Below are the code and all the weights of a small trained network. Each question names an input and a class and asks about switching units off, where a switched-off unit gives its printed mean instead of its output.

import numpy as np


def w(rows, s, z=0):
    codes = np.array(rows[::2]) - 128.0
    scale = np.full(codes.shape[1], s)
    scale[-1] = z or s
    return codes * scale


def f(y):
    return y / 2 * (1 + np.tanh(0.7978845608 * (y + 0.044715 * y**3)))


def log_softmax(a):
    a = a - a.max(-1, keepdims=True)
    return a - np.log(np.exp(a).sum(-1, keepdims=True))


def net(x, mask):
    res = np.array(x, float).reshape(1, 7) / 4 @ E
    y = f(res @ A[0][:, :-1].T + A[0][:, -1])
    res = res + np.where(mask, y, B[0][:, -1]) @ B[0][:, :-1]
    return log_softmax(res[-1] @ U[:, :-1].T + U[:, -1])


A, B = {}, {}
E = w([
[194,184,142,7,21,132,136],'x0',
[129,117,122,120,120,124,115],'x1',
[127,136,132,134,131,131,137],'x2',
[80,162,44,93,121,6,174],'x3',
[126,145,134,143,132,133,145],'x4',
[146,28,148,144,60,108,225],'x5',
[120,149,133,152,118,132,141],'x6',
],0.013)
A[0] = w([
[72,114,111,117,132,55,160,31],'N1',
[108,159,137,109,122,122,146,136],'N2',
[170,141,183,125,130,162,91,43],'N3',
[194,127,168,151,115,219,78,166],'N4',
[133,155,129,116,132,115,137,137],'N5',
[109,150,141,143,129,135,94,81],'N6',
[130,102,151,127,147,129,139,125],'N7',
[147,168,106,150,171,150,59,75],'N8',
[123,190,66,103,135,112,87,104],'N9',
[131,100,114,135,100,97,170,104],'N10',
[155,138,173,124,111,230,86,67],'N11',
[113,115,81,133,120,142,139,103],'N12',
[81,101,106,190,176,96,94,196],'N13',
[130,143,94,113,96,130,152,78],'N14',
[130,24,145,166,128,147,168,151],'N15',
[105,182,109,115,174,164,65,171],'N16',
[140,131,83,96,78,204,160,36],'N17',
[114,117,86,133,135,78,161,39],'N18',
[84,124,71,112,135,88,172,162],'N19',
[125,107,131,109,80,138,166,98],'N20',
[112,144,151,146,151,160,152,142],'N21',
[137,151,141,147,84,118,120,130],'N22',
[164,142,116,150,129,120,130,118],'N23',
[164,138,180,93,71,135,137,14],'N24',
[108,197,84,70,115,123,136,109],'N25',
[150,72,97,126,80,128,221,168],'N26',
[117,183,93,87,133,116,123,125],'N27',
[4,87,76,183,210,125,109,59],'N28',
[155,152,126,110,154,106,133,122],'N29',
[105,144,153,136,139,129,76,93],'N30',
[152,81,152,182,122,163,125,145],'N31',
[120,80,115,143,116,138,92,119],'N32',
[112,86,161,177,120,155,142,132],'N33',
[107,105,158,141,130,136,116,106],'N34',
[143,144,139,151,125,109,119,129],'N35',
[127,154,118,99,133,127,137,134],'N36',
[122,127,132,179,103,142,140,112],'N37',
[135,60,129,107,90,118,224,6],'N38',
[124,92,126,100,132,130,132,110],'N39',
[110,145,98,145,146,155,88,118],'N40',
[130,125,125,128,106,128,154,85],'N41',
[122,178,111,121,101,123,126,122],'N42',
[165,133,147,117,100,131,134,55],'N43',
[124,42,150,171,142,170,142,143],'N44',
],0.015)
B[0] = w([
[83,191,187,47,211,193,232,160],'N1',
[128,115,77,173,97,121,83,149],'N2',
[181,139,112,135,80,82,116,167],'N3',
[141,223,191,57,156,114,211,251],'N4',
[129,86,104,154,106,125,82,146],'N5',
[127,124,142,111,145,141,140,141],'N6',
[122,101,96,160,136,171,121,143],'N7',
[64,156,164,72,216,187,231,182],'N8',
[98,118,59,181,67,134,75,184],'N9',
[147,199,145,90,136,129,167,158],'N10',
[209,187,122,103,70,45,134,210],'N11',
[98,153,171,112,99,133,140,131],'N12',
[112,183,192,87,181,145,204,228],'N13',
[135,131,91,147,116,106,108,143],'N14',
[79,82,96,161,107,181,103,212],'N15',
[180,174,183,70,113,118,158,227],'N16',
[100,150,191,115,166,134,181,151],'N17',
[78,172,202,36,192,176,176,150],'N18',
[194,151,135,103,101,91,94,191],'N19',
[164,156,159,73,126,116,148,159],'N20',
[112,157,96,139,118,121,127,159],'N21',
[133,134,132,142,130,93,97,145],'N22',
[131,112,140,96,129,132,99,126],'N23',
[55,188,207,40,216,161,237,165],'N24',
[146,60,68,201,97,130,82,190],'N25',
[78,165,195,76,192,171,170,211],'N26',
[134,67,59,183,90,119,35,178],'N27',
[233,211,125,66,47,27,153,225],'N28',
[115,119,107,164,119,109,99,143],'N29',
[128,162,130,131,150,140,163,154],'N30',
[59,77,113,154,105,212,76,195],'N31',
[96,133,144,153,140,144,89,148],'N32',
[93,98,126,179,119,168,81,182],'N33',
[97,117,102,125,149,145,88,145],'N34',
[143,126,119,116,143,132,114,131],'N35',
[110,69,61,146,76,105,102,152],'N36',
[105,129,94,150,124,165,114,144],'N37',
[254,185,116,103,42,12,110,174],'N38',
[132,134,107,133,142,112,154,133],'N39',
[151,133,154,98,145,129,182,166],'N40',
[150,152,113,115,130,113,129,133],'N41',
[131,96,88,174,83,132,114,159],'N42',
[132,185,143,100,169,165,176,143],'N43',
[70,66,103,215,129,185,102,209],'N44',
],0.0086,0.023)
U = w([
[82,137,191,113,189,136,202,8],'0',
[252,140,132,121,31,27,165,248],'1',
[49,34,56,204,87,144,97,175],'2',
],0.013,0.0011)

Each question gives the input, the list of numbers given to net, and the class t.
The units are the neurons (one row each of A and B). Each row of codes is followed by its name. A weight is (code - 128) times the scale printed after its matrix; where a second scale follows, it is the last column's (A, B and U).
mask holds one flag per neuron, in row order. A switched-off neuron (its flag False) gives its mean, the last column of its row in B, instead of its output. The means were averaged over made-up inputs and are rounded, as every weight is.
A unit's drop is (log p(t) with every unit on - log p(t) with that unit switched off) / (log p(t) with every unit on - log p(t) with every unit switched off).
The circuit of an input: a set's keep is (log p(t) with only the set's units on - log p(t) with every unit switched off) / (log p(t) with every unit on - log p(t) with every unit switched off). Starting from the 12 units with the biggest drops (on a tie, the unit counted first), units are removed one at a time, each time the one whose removal leaves the highest keep (on an exact tie, the one counted first), for as long as the keep stays at least 0.8.
circuit, biggest first: the units of the circuit, biggest drop first
k most important neurons: the k neurons with the biggest drops, biggest first
drop when u is switched off: that unit's drop, to one decimal
input [7,-2,3,-5,0,5,-8], class 0: circuit, biggest first -> (N24)
input [-2,-4,-5,7,-5,6,-4], class 0: 3 most important neurons -> (N1, N26, N18)
input [7,0,-5,0,-2,7,7], class 0: 3 most important neurons -> (N26, N24, N28)
input [7,1,0,0,8,2,-6], class 0: 2 most important neurons -> (N24, N28)
input [-6,-2,0,2,-6,0,-4], class 1: 4 most important neurons -> (N28, N26, N8, N24)
input [3,7,-7,-1,-2,1,-8], class 0: 2 most important neurons -> (N28, N38)
input [7,-5,4,0,-7,5,-6], class 0: 4 most important neurons -> (N24, N26, N28, N11)
input [-3,-2,1,7,6,5,-6], class 0: 2 most important neurons -> (N1, N26)
input [-8,6,-7,5,-7,-1,-5], class 1: 3 most important neurons -> (N28, N19, N26)
input [-7,-4,-7,3,-8,-1,-6], class 1: 2 most important neurons -> (N28, N26)
input [-7,3,-4,7,3,-1,2], class 1: 2 most important neurons -> (N28, N19)
input [8,5,5,-6,-3,2,4], class 0: 2 most important neurons -> (N24, N28)
input [-5,-5,7,8,-1,-5,5], class 1: drop when N28 is switched off -> 1.7
input [5,4,4,1,7,-2,-7], class 2: drop when N28 is switched off -> 0.2
input [-7,6,0,1,-8,-6,5], class 1: drop when N28 is switched off -> 4.1
input [8,3,-5,-7,-6,6,-3], class 0: drop when N24 is switched off -> 0.9
input [2,-8,-5,-7,-2,6,1], class 0: most important neuron -> (N4)
